Below is a small trained network, with its code and all its weights. Each question gives an input and a class and asks what happens when units are switched off, that is, made to give their printed mean instead of their output.

import numpy as np


def w(rows, s, z=0):
    codes = np.array(rows[::2]) - 128.0
    scale = np.full(codes.shape[1], s)
    scale[-1] = z or s
    return codes * scale


def f(y):
    return np.maximum(y, 0)


def log_softmax(a):
    a = a - a.max(-1, keepdims=True)
    return a - np.log(np.exp(a).sum(-1, keepdims=True))


def net(x, mask):
    res = np.array(x, float).reshape(1, 7) / 4 @ E
    y = f(res @ A[0][:, :-1].T + A[0][:, -1])
    res = res + np.where(mask, y, B[0][:, -1]) @ B[0][:, :-1]
    return log_softmax(res[-1] @ U[:, :-1].T + U[:, -1])


A, B = {}, {}
E = w([
[159,78,71,165,139,175,46,168,94,170,168],'x0',
[196,162,131,45,124,32,216,136,63,90,110],'x1',
[46,142,22,88,162,193,252,157,108,191,105],'x2',
[207,114,154,14,118,196,159,171,92,2,131],'x3',
[203,96,87,190,164,112,163,178,160,57,41],'x4',
[117,128,153,128,23,142,116,187,118,100,78],'x5',
[127,75,77,195,132,91,139,91,5,58,86],'x6',
],0.0079)
A[0] = w([
[113,66,140,145,172,195,183,181,173,157,129,254],'N1',
[77,103,121,121,179,108,155,103,112,181,57,48],'N2',
[97,205,168,154,67,189,119,154,214,121,115,133],'N3',
[129,153,154,146,186,136,254,154,113,174,114,191],'N4',
[187,97,165,81,172,106,154,70,113,81,167,206],'N5',
[86,131,188,85,124,144,132,151,104,105,213,242],'N6',
],0.0083,0.0029)
B[0] = w([
[63,170,82,129,163,211,51,168,131,20,158,248],'N1',
[90,194,116,133,131,117,133,135,151,158,107,190],'N2',
[150,132,190,181,50,160,76,160,156,129,98,254],'N3',
[105,169,67,101,155,78,135,151,123,85,136,226],'N4',
[228,110,122,107,213,62,155,81,153,163,5,251],'N5',
[176,175,113,119,123,181,97,80,37,172,142,246],'N6',
],0.011,0.007)
U = w([
[179,187,145,56,91,140,163,35,71,185,151,45],'0',
[166,103,197,110,193,150,108,22,104,197,131,38],'1',
[161,116,231,144,39,237,90,119,184,141,104,75],'2',
[50,172,98,165,147,75,141,75,157,169,134,231],'3',
[184,82,84,94,213,171,100,210,153,93,146,233],'4',
[213,94,142,85,107,27,166,217,71,67,35,254],'5',
[61,154,125,59,78,124,121,154,159,194,203,2],'6',
[129,19,129,177,91,107,20,150,100,214,254,103],'7',
],0.0065,0.0029)

Each question gives the input, the list of numbers given to net, and the class t.
The units are the neurons (one row each of A and B). Each row of codes is followed by its name. A weight is (code - 128) times the scale printed after its matrix; where a second scale follows, it is the last column's (A, B and U).
mask holds one flag per neuron, in row order. A switched-off neuron (its flag False) gives its mean, the last column of its row in B, instead of its output. The means were averaged over made-up inputs and are rounded, as every weight is.
A unit's drop is (log p(t) with every unit on - log p(t) with that unit switched off) / (log p(t) with every unit on - log p(t) with every unit switched off).
The circuit of an input: a set's keep is (log p(t) with only the set's units on - log p(t) with every unit switched off) / (log p(t) with every unit on - log p(t) with every unit switched off). Starting from all 6 units, units are removed one at a time, each time the one whose removal leaves the highest keep (on an exact tie, the one counted first), for as long as the keep stays at least 0.8.
units of the circuit, in order: the units of the circuit, biggest drop first
top k neurons: the k neurons with the biggest drops, biggest first
drop when u is switched off: that unit's drop, to one decimal
input [-1,-7,1,2,-2,-7,-4], class 2: units of the circuit, in order : [N3; N4]
input [0,8,2,3,-3,6,-7], class 0: top neuron : [N6]
input [7,0,-8,4,-5,-8,8], class 1: units of the circuit, in order : [N5; N4]
input [-3,-3,-4,4,0,-5,-1], class 1: units of the circuit, in order : [N5; N4; N1]
input [3,-7,1,-7,6,-1,-3], class 2: top 3 neurons : [N3; N4; N5]
input [-5,-6,-2,-6,-1,5,2], class 2: top 2 neurons : [N3; N4]
input [-6,-6,3,0,-7,5,4], class 2: top 2 neurons : [N3; N4]
input [-6,-8,-2,-6,4,-2,-4], class 2: drop when N3 is switched off : 0.5
input [-1,-8,7,-5,7,-6,-5], class 4: drop when N1 is switched off : 2.8
input [-5,-7,5,7,-4,-3,-7], class 2: drop when N3 is switched off : 1.8
